Here is a tiny trained network, its code and every weight. The questions are about switching its units off for an input and a class, where a switched-off unit gives its printed mean instead of its output.

import numpy as np


def w(rows, s, z=0):
    codes = np.array(rows[::2]) - 128.0
    scale = np.full(codes.shape[1], s)
    scale[-1] = z or s
    return codes * scale


def f(y):
    return np.maximum(y, 0)


def log_softmax(a):
    a = a - a.max(-1, keepdims=True)
    return a - np.log(np.exp(a).sum(-1, keepdims=True))


def net(x, mask):
    res = np.array(x, float).reshape(1, 7) / 4 @ E
    y = f(res @ A[0][:, :-1].T + A[0][:, -1])
    res = res + np.where(mask, y, B[0][:, -1]) @ B[0][:, :-1]
    return log_softmax(res[-1] @ U[:, :-1].T + U[:, -1])


A, B = {}, {}
E = w([
[93,15,132,215,130,56,197,125],'x0',
[215,166,117,166,254,83,82,154],'x1',
[140,99,102,234,108,226,56,110],'x2',
[146,115,80,90,165,109,120,74],'x3',
[152,39,63,78,134,178,102,100],'x4',
[193,148,121,125,38,28,96,51],'x5',
[53,177,159,210,109,87,90,171],'x6',
],0.0099)
A[0] = w([
[140,149,121,214,115,56,98,135,254],'N1',
[122,160,121,106,181,144,89,167,124],'N2',
[135,164,164,112,111,75,145,109,93],'N3',
[137,129,196,142,177,81,133,144,186],'N4',
[118,164,139,116,122,76,163,100,180],'N5',
[126,141,149,199,73,194,131,136,170],'N6',
[83,118,166,89,26,113,167,98,194],'N7',
[112,70,118,106,192,150,141,166,201],'N8',
[133,64,101,101,162,111,147,92,195],'N9',
[123,170,169,158,206,100,109,179,195],'N10',
[180,180,80,78,126,140,95,89,144],'N11',
[47,165,125,96,178,122,198,158,190],'N12',
[65,83,135,197,104,177,93,142,179],'N13',
[65,114,174,79,127,73,140,101,144],'N14',
[143,149,157,6,92,149,143,68,193],'N15',
[54,144,96,100,82,86,142,146,173],'N16',
[200,141,174,170,116,61,130,121,86],'N17',
],0.013,0.0038)
B[0] = w([
[90,204,169,196,121,105,106,73,215],'N1',
[82,154,50,88,142,131,133,161,184],'N2',
[163,128,174,163,123,66,89,147,182],'N3',
[166,168,130,218,109,141,198,147,183],'N4',
[158,146,221,115,161,21,169,158,186],'N5',
[39,67,114,121,48,156,107,91,206],'N6',
[129,54,184,136,161,134,105,124,242],'N7',
[164,96,65,141,122,167,196,84,190],'N8',
[207,88,92,177,201,151,166,104,189],'N9',
[71,206,91,121,90,142,188,134,213],'N10',
[163,159,92,63,91,129,47,105,220],'N11',
[116,127,145,105,147,141,184,188,203],'N12',
[46,40,126,156,80,169,119,88,221],'N13',
[129,86,208,174,241,98,95,203,191],'N14',
[255,110,136,67,70,150,101,208,249],'N15',
[62,50,178,105,203,48,70,192,194],'N16',
[170,206,198,186,127,105,115,64,190],'N17',
],0.0083,0.017)
U = w([
[202,52,76,158,213,181,193,26,250],'0',
[66,184,133,147,125,191,249,207,40],'1',
[197,128,137,29,59,160,68,147,156],'2',
[129,232,192,203,119,71,116,54,24],'3',
[1,70,138,174,40,187,93,89,219],'4',
[94,90,200,132,245,92,101,224,63],'5',
[76,183,19,96,197,175,26,87,55],'6',
],0.0082,0.0019)

Each question gives the input, the list of numbers given to net, and the class t.
The units are the neurons (one row each of A and B). Each row of codes is followed by its name. A weight is (code - 128) times the scale printed after its matrix; where a second scale follows, it is the last column's (A, B and U).
mask holds one flag per neuron, in row order. A switched-off neuron (its flag False) gives its mean, the last column of its row in B, instead of its output. The means were averaged over made-up inputs and are rounded, as every weight is.
A unit's drop is (log p(t) with every unit on - log p(t) with that unit switched off) / (log p(t) with every unit on - log p(t) with every unit switched off).
The circuit of an input: a set's keep is (log p(t) with only the set's units on - log p(t) with every unit switched off) / (log p(t) with every unit on - log p(t) with every unit switched off). Starting from the 12 units with the biggest drops (on a tie, the unit counted first), units are removed one at a time, each time the one whose removal leaves the highest keep (on an exact tie, the one counted first), for as long as the keep stays at least 0.8.
units of the circuit, in order: the units of the circuit, biggest drop first
top k neurons: the k neurons with the biggest drops, biggest first
drop of u: that unit's drop, to one decimal
input [-5,6,7,-3,5,3,5], class 4: units of the circuit, in order : [N6]
input [-2,4,1,-3,-6,-1,-6], class 1: units of the circuit, in order : [N10, N7]
input [4,4,-6,3,-2,-7,-7], class 0: top 2 neurons : [N9, N8]
input [4,5,6,3,-6,-6,1], class 4: top 2 neurons : [N13, N6]
input [-5,4,-7,-2,-1,-3,-4], class 2: top 3 neurons : [N15, N11, N1]
input [-3,4,7,0,-7,1,-7], class 6: top 2 neurons : [N15, N5]
input [-8,2,-5,-7,-7,-1,7], class 1: top 4 neurons : [N10, N12, N2, N11]
input [-5,4,-6,5,-4,-2,8], class 1: top 3 neurons : [N10, N12, N2]
input [3,1,6,-5,-8,2,8], class 4: top 2 neurons : [N6, N13]
input [-6,-7,-5,5,8,1,7], class 5: top 2 neurons : [N16, N14]
input [4,-1,-3,1,-2,8,-8], class 5: top 2 neurons : [N14, N5]
input [-3,5,5,-1,-2,1,0], class 3: top 2 neurons : [N1, N13]
input [5,6,2,0,-2,-3,8], class 3: top 3 neurons : [N1, N17, N4]
input [0,-7,0,-3,-8,5,7], class 5: units of the circuit, in order : [N16]
input [-5,-7,-4,-1,-4,8,-1], class 5: drop of N14 : 0.3
input [-7,-7,6,6,0,-2,-1], class 2: drop of N11 : 0.1
input [-6,2,-3,8,6,-8,-5], class 2: drop of N11 : 3.9
input [6,1,3,7,-5,-7,-2], class 0: top 2 neurons : [N8, N9]
